[[134 122 119 136 133]
 [141 108 130 102 117]
 [130 142 133 145 136]] -> 133

[[131 152 133 123 126 129]
 [124 150 134 124 126 131]
 [127 133 128 127 127 128]] -> 126

[115 112 118 118 106 112] -> 106

[124 126 136 106 113 124 120] -> 113

[117 140 127 137 106 124] -> 106

[149 146 111 122 110] -> 110

[[126 126 127 106 123]
 [135 135 133 134 144]] -> 123

[133 157 140 147 115 101] -> 115

[[150 137 127  98]
 [156 138 119 101]] -> 156
---
[[131 121 131 128]
 [102 113 140 156]] out 131

[[120 147 150 129 121 142 144]
 [112 111 132 135 138 137 128]] out 150

[[123 123 143 121 121 122]
 [125 125 104 126 146 125]] out 143

[[123 136 123 123]
 [116 103 119 120]] out 123

[[135 134 147 157 123 115 152]
 [150 149 139 126 118 103 148]] out 147

[[107 114 100 119 123 124]
 [124 125 121 113 126 119]] out 100

[[132 154 115 122]
 [135 138 149 149]] out 115

[[133 111 148 126 106]
 [125 113 146 137 106]] out 148

[[100 139 124 140 140 130 141]
 [101 123 126 120 118 132 120]] out 124

[[148 132 111 139 153 157 107]
 [150 138 115 137 149 156 105]] out 111
---
[[131 127 126 127 127 125 132 125 130 132 127]
 [132 130 144 134 141 143 151 146 130 148 134]
 [127 124 132 129 126 138 128 131 127 123 127]
 [124 125 126 128 126 126 133 128 120 133 127]
 [127 129 145 127 136 153 138 144 131 134 130]
 [122 128 124 124 130 136 133 135 124 128 125]
 [127 128 149 130 136 146 143 141 125 144 135]
 [129 129 121 131 123 113 109 117 131 120 130]] → 130

[[116 155 110 129 135 115 114 123 113 122]
 [122 148 120 119 132 125 103 108 122 139]
 [122 149 120 120 132 125 104 109 121 137]
 [116 154 110 129 135 115 114 123 113 122]
 [123 148 121 119 132 127 103 108 123 140]
 [117 154 110 128 135 116 113 122 114 123]
 [117 154 111 129 135 115 111 122 112 123]
 [122 148 121 119 131 127 103 108 125 140]] → 123

[[126 137 125 125 128 128 123 127 131 125 126 129 119 127]
 [127 144 128 130 131 126 126 131 133 125 136 130 117 130]
 [128 102 126 128 130 129 128 131 110 123 121 130 153 129]
 [127 127 129 128 131 132 130 124 130 131 133 127 134 127]
 [130 145 132 129 126 132 135 131 149 133 132 124 106 130]] → 129

[[131 135 131 132 130 131 134 132 131 130 135 134 133 130 106]
 [128 134 132 133 132 132 133 133 129 132 134 135 131 128 106]
 [131 131 130 134 130 131 132 131 129 132 130 132 131 132 109]
 [132 134 131 132 131 130 135 131 131 131 134 132 134 132 109]
 [128 134 133 131 130 130 132 131 132 129 139 134 133 128 118]
 [122 135 131 124 131 127 129 129 133 126 142 133 129 121 145]
 [128 138 134 132 130 129 136 130 132 129 140 135 136 129 109]
 [132 137 132 134 135 130 138 134 130 135 132 134 133 132 102]
 [127 121 122 126 124 128 124 125 127 126 122 126 125 126 133]
 [123 123 120 127 122 129 125 123 127 124 124 129 125 123 135]
 [124 133 132 136 125 129 131 129 122 128 127 132 130 132 109]
 [132 131 132 131 132 131 131 132 130 132 131 131 131 131 113]] → 133

[[119 118 119 119 119 119 117 118 119]
 [119 119 119 119 119 119 120 119 119]
 [115 119 124 120 121 124 137 150 120]
 [116 119 123 119 121 124 134 145 120]
 [119 121 121 120 121 121 125 126 120]
 [121 123 122 122 122 123 125 124 122]
 [126 126 127 127 127 126 127 128 127]] → 117
---
[[130 129 139 149]
 [129 129 129 128]
 [130 130 130 134]] => 149

[[127 123 128 127 132 125]
 [128 135 127 128 119 136]
 [136 112 134 152 119 139]] => 125

[[156 121 113 144 131 154]
 [123 141 138 120 128 119]
 [126 129 130 127 131 126]] => 154

[[128 128 127 128 128 129 128]
 [111 139 129 138 131 132 150]
 [121 143 128 137 145 136 130]] => 128

[[137 136 116 149 139 125 110]
 [146 132 130 143 135 143 115]
 [152 131 111 144 119 142 114]] => 110

[[127 151 149 108]
 [109 148 153 119]
 [113 114 124 153]] => 108
---
[[137 130 128 120 127]
 [120 130 128 124 127]
 [156 129 128 121 128]] 127

[[126  98 100 135]
 [103 157 152 154]
 [149  99 110 105]] 154

[[119 128 127 130 128 154]
 [129 128 129 136 133 125]
 [132 118 127 121 129 118]] 125

[[114 125 128 134 129 132 103]
 [120 129 144 114 125 135 121]
 [124 126 118 130 144 125 107]] 121

[[135 120 119 142 118 110 111]
 [112 148 119 114 156 149 143]
 [121 139 116 129 139 127 138]] 143

[[128 128 150 120]
 [135 131 128 125]
 [134 130 117 130]] 125

[[126 138 129 153 123]
 [128 118 126 115 131]
 [142 133 148 127 137]] 131
---
[[148 114 152 133 124]
 [116 103 143 144 128]
 [113 106 136 149 134]] → 124

[[136 118 128 144 142 114 130]
 [112 147 140 127 150 110 117]] → 130

[153 142 134 112] → 112

[129 139 119 120 151 143] → 143

[109 120 115 152 102 118] → 118

[151 119 125 117] → 117
---
[132 142 129 129 107] | 129
[130  99 127 139 136] | 127
[136 101 113 106 151] | 113
[133 119 127 152 133] | 127
[156 154 156 155 155] | 156
[108 109 106 108 107] | 106
[153 156 152 102 157] | 152
---
[[127 116 134 136 122 115 110]
 [129 118 134 131 115 122 114]
 [126 115 133 134 132 106 108]] yields 116

[[116 122 115 121]
 [116 118 121 103]] yields 122

[105 128 134 121 143] yields 128

[155 136 132 109 140 119 121] yields 136

[105 151 149 148 148 150] yields 151

[153 149 152 108 103 150 105] yields 149

[[114 145 142 142 109 140]
 [142 109 111 108 152 114]] yields 145

[[121 129 120 141 116]
 [140 111 114 119 129]
 [122 124 104 141 110]] yields 129

[104 103 122 115 122 120 116] yields 103
---
Input: [123 129 126 134 150 125]
Output: 134

Input: [150 112 112 154]
Output: 150

Input:
[[103 129 122 138 129]
 [103 131 123 139 130]]
Output: 138

Input:
[[128 144 107  98 118]
 [152 124 153 139 139]]
Output: 152

Input:
[[127 123 132 120 115 134]
 [136 155 118 108 106 125]]
Output: 136

Input: [120 131 129 149 125 138]
Output: 138

Input: [128 150 130 123 126 129 119]
Output: 130

Input: [107 143 144 136 145 142 131]
Output: 144

Input: [118 123 125 144 128 129 158]
Output: 144
---
[128 139 150 147] -> 150, 147

[[138 143 136 150]
 [115 119 118 127]] -> 150, 143

[122 157 141 121 119 124 134] -> 157, 141

[[113 105 133 150]
 [149 142 122 102]
 [138 144 112 105]] -> 150, 149

[129 139 133 137 133 150 124] -> 150, 139

[134 128 152 125] -> 152, 134

[104 114 132 152 106 147 135] -> 152, 147

[[107 133 149 135]
 [144 121 107 123]
 [137 121 102 126]] -> 149, 144

[134 119 142 102 125 128 131] -> 142, 134
---
129	107	120	126	150
126	142	121	131	114
125	112	118	122	146
ans = 131

124	148	126	130	108	108
149	119	150	146	132	141
ans = 132

124	130	149	107
121	133	112	117
ans = 112

131	125	127	121	137	127	117
132	126	136	123	150	127	130
125	130	130	133	116	130	130
ans = 127

117	130	113	104	144	150
150	113	134	135	149	135
147	107	126	113	148	147
ans = 149

122	131	148	113
122	130	148	113
124	151	122	138
ans = 148

127	118	149	106	119	115
137	133	115	126	135	121
ans = 135

123	128	105	150	128	115
138	127	125	142	136	117
ans = 136
---
[[125 127 122 136]
 [152 149 151 100]] Out: 122

[[136 102 105 111 110]
 [155 127 127 131 129]
 [131 119 119 127 117]] Out: 131

[[151 142 117 143 126 101]
 [117 156 128 120 114 153]
 [151 116 120 142 134 100]] Out: 114

[[129 127 129 122 124 119]
 [126 124 125 136 129 105]] Out: 124

[[104 136 138 125]
 [111 114 130 133]
 [121 130 149 126]] Out: 130

[[126 123 147 124 152]
 [101 110 147 102 106]] Out: 124

[[104 106 132 137 136]
 [126 119 118 138 129]] Out: 137
---
[[146 155 149 123 115]
 [109 141 151 147 122]] | 151

[155 106 139 142] | 139

[122 132 116 118 152] | 116

[102 123 139 141] | 139

[[127 139 117 131 123 123]
 [127 139 141 128 123 101]
 [127 123 121 127 125 110]] | 121

[139 135 127 103 130] | 127

[151 127 125 156 128 155] | 125

[140 122 149 144 132 144] | 149

[115 155 113 151] | 113

[150 146 119 120 119 146 120] | 119
